Below is a small trained network, with its code and all its weights. Each question gives an input and a target symbol and asks what happens when units are switched off, that is, made to give their printed mean instead of their output.

import numpy as np


def w(rows, s, z=0):
    codes = np.array(rows[::2]) - 128.0
    scale = np.full(codes.shape[1], s)
    scale[-1] = z or s
    return codes * scale


def f(y):
    return np.maximum(y, 0)


def softmax(a):
    e = np.exp(a - a.max(-1, keepdims=True))
    return e / e.sum(-1, keepdims=True)


def log_softmax(a):
    a = a - a.max(-1, keepdims=True)
    return a - np.log(np.exp(a).sum(-1, keepdims=True))


def net(x, mask):
    ids = ['ΓΩβεζημσ'.index(c) for c in x.split()]
    T = len(ids)
    res = E[ids] + P[:T]
    q, k, v = (res @ M[0].T for M in (Q, K, V))
    z = softmax(np.where(np.tri(T) > 0, q @ k.T / 2**0.5, -1e9)) @ v
    res = res + np.where(mask[0], z, O[0][:, -1]) @ O[0][:, :-1]
    y = f(res @ A[0][:, :-1].T + A[0][:, -1])
    res = res + np.where(mask[1:13], y, B[0][:, -1]) @ B[0][:, :-1]
    return log_softmax(res[-1] @ U[:, :-1].T + U[:, -1])


Q, K, V, O, A, B = {}, {}, {}, {}, {}, {}
E = w([
[77,117,46,158,148],'Γ',
[55,123,50,179,148],'Ω',
[116,187,194,64,124],'β',
[189,137,143,116,181],'ε',
[125,136,7,245,131],'ζ',
[118,66,72,150,92],'η',
[179,110,155,206,101],'μ',
[181,31,113,48,154],'σ',
],0.02)
P = w([
[153,252,48,157,79],'0',
[123,207,61,150,51],'1',
[121,185,77,149,59],'2',
[131,167,81,152,77],'3',
[134,146,85,154,92],'4',
[141,129,96,160,111],'5',
[145,110,94,166,126],'6',
[156,97,101,175,150],'7',
[158,71,110,175,160],'8',
[172,64,100,186,189],'9',
[174,44,105,188,208],'10',
],0.012)
Q[0] = w([
[125,86,9,235,73],'h0',
[185,102,166,136,89],'h0',
],0.014)
K[0] = w([
[163,4,168,182,183],'h0',
[134,185,206,61,159],'h0',
],0.011)
V[0] = w([
[244,160,146,246,18],'h0',
[254,55,195,90,90],'h0',
],0.0075)
O[0] = w([
[173,82,254,138,92,254],'h0',
[53,170,171,70,49,125],'h0',
],0.014,0.0096)
A[0] = w([
[103,115,104,186,32,208],'n0',
[101,161,128,38,157,153],'n1',
[170,167,48,89,166,84],'n2',
[115,50,115,119,84,41],'n3',
[134,88,138,42,144,118],'n4',
[83,224,130,150,89,254],'n5',
[208,101,133,86,165,76],'n6',
[115,162,75,143,68,78],'n7',
[112,178,159,252,94,74],'n8',
[151,167,217,76,144,138],'n9',
[81,117,138,72,63,125],'n10',
[126,110,213,167,125,71],'n11',
],0.012,0.0077)
B[0] = w([
[183,100,165,2,199,242],'n0',
[144,83,185,135,191,146],'n1',
[49,236,212,104,84,153],'n2',
[109,214,179,206,136,166],'n3',
[40,116,104,162,107,148],'n4',
[152,114,66,169,43,175],'n5',
[97,148,57,95,32,178],'n6',
[122,111,195,207,185,149],'n7',
[35,74,98,119,112,227],'n8',
[164,120,23,118,207,216],'n9',
[94,117,53,173,78,177],'n10',
[90,186,161,173,108,253],'n11',
],0.008,0.016)
U = w([
[248,210,104,163,45,180],'Γ',
[110,138,105,195,137,39],'Ω',
[114,110,112,154,170,79],'β',
[148,117,113,104,210,201],'ε',
[188,21,103,196,146,41],'ζ',
[255,19,125,41,209,254],'η',
[119,112,212,136,117,163],'μ',
[93,69,86,70,12,98],'σ',
],0.008,0.0069)

Each question gives the input, a string of symbols that net reads in full, and the target symbol t.
The units are the heads (2 rows each of Q, K, V and O) and the neurons (one row each of A and B). Each row of codes is followed by its name. A weight is (code - 128) times the scale printed after its matrix; where a second scale follows, it is the last column's (O, A, B and U).
mask holds one flag per unit, heads first, then neurons. A switched-off unit (its flag False) gives its mean, the last column of its rows in O or B, instead of its output. The means were averaged over made-up inputs and are rounded, as every weight is.
A unit's drop is (log p(t) with every unit on - log p(t) with that unit switched off) / (log p(t) with every unit on - log p(t) with every unit switched off).
The circuit of an input: a set's keep is (log p(t) with only the set's units on - log p(t) with every unit switched off) / (log p(t) with every unit on - log p(t) with every unit switched off). Starting from the 12 units with the biggest drops (on a tie, the unit counted first), units are removed one at a time, each time the one whose removal leaves the highest keep (on an exact tie, the one counted first), for as long as the keep stays at least 0.8.
circuit, biggest first: the units of the circuit, biggest drop first
most important unit: the unit with the biggest drop
top k neurons: the k neurons with the biggest drops, biggest first
drop of u: that unit's drop, to one decimal
input η ζ Γ ζ Γ Ω Γ ε ζ ζ Γ, target ζ: circuit, biggest first : [n0 h0]
input Ω μ μ Ω η ε ζ Ω σ, target σ: circuit, biggest first : [n6]
input ζ σ β Γ ε Ω, target ε: circuit, biggest first : [h0 n11 n2]
input μ Γ Γ ε, target Γ: circuit, biggest first : [n0 n8]
input μ σ σ ζ ε ζ ε Ω μ ζ Γ, target μ: circuit, biggest first : [h0 n11]
input η σ ζ, target σ: top 2 neurons : [n5 n8]
input Γ σ Γ Ω σ β σ η, target σ: top 4 neurons : [n10 n5 n9 n11]
input μ ε ζ ε β, target Γ: top 4 neurons : [n0 n8 n5 n7]
input ζ Γ ζ η μ μ η Ω η β, target Γ: top 2 neurons : [n6 n0]
input Γ σ Ω ε Γ σ ζ Γ, target σ: top 2 neurons : [n5 n9]
input β μ μ μ ζ ζ Ω, target ζ: top 2 neurons : [n0 n2]
input μ ε ζ η σ Ω, target σ: top 3 neurons : [n5 n10 n9]
input β ε Γ, target ε: top 4 neurons : [n2 n11 n5 n10]
input μ β Γ η Ω, target η: most important unit : n11
input η ε η ζ Γ Γ, target ζ: top 3 neurons : [n0 n11 n9]
input μ η ε Ω, target η: drop of n7 : 0.0
input ε Ω σ ε Γ ζ μ β Γ, target μ: drop of n3 : 0.1
input σ ζ μ Ω Γ μ Γ ε, target Γ: drop of n0 : 1.3
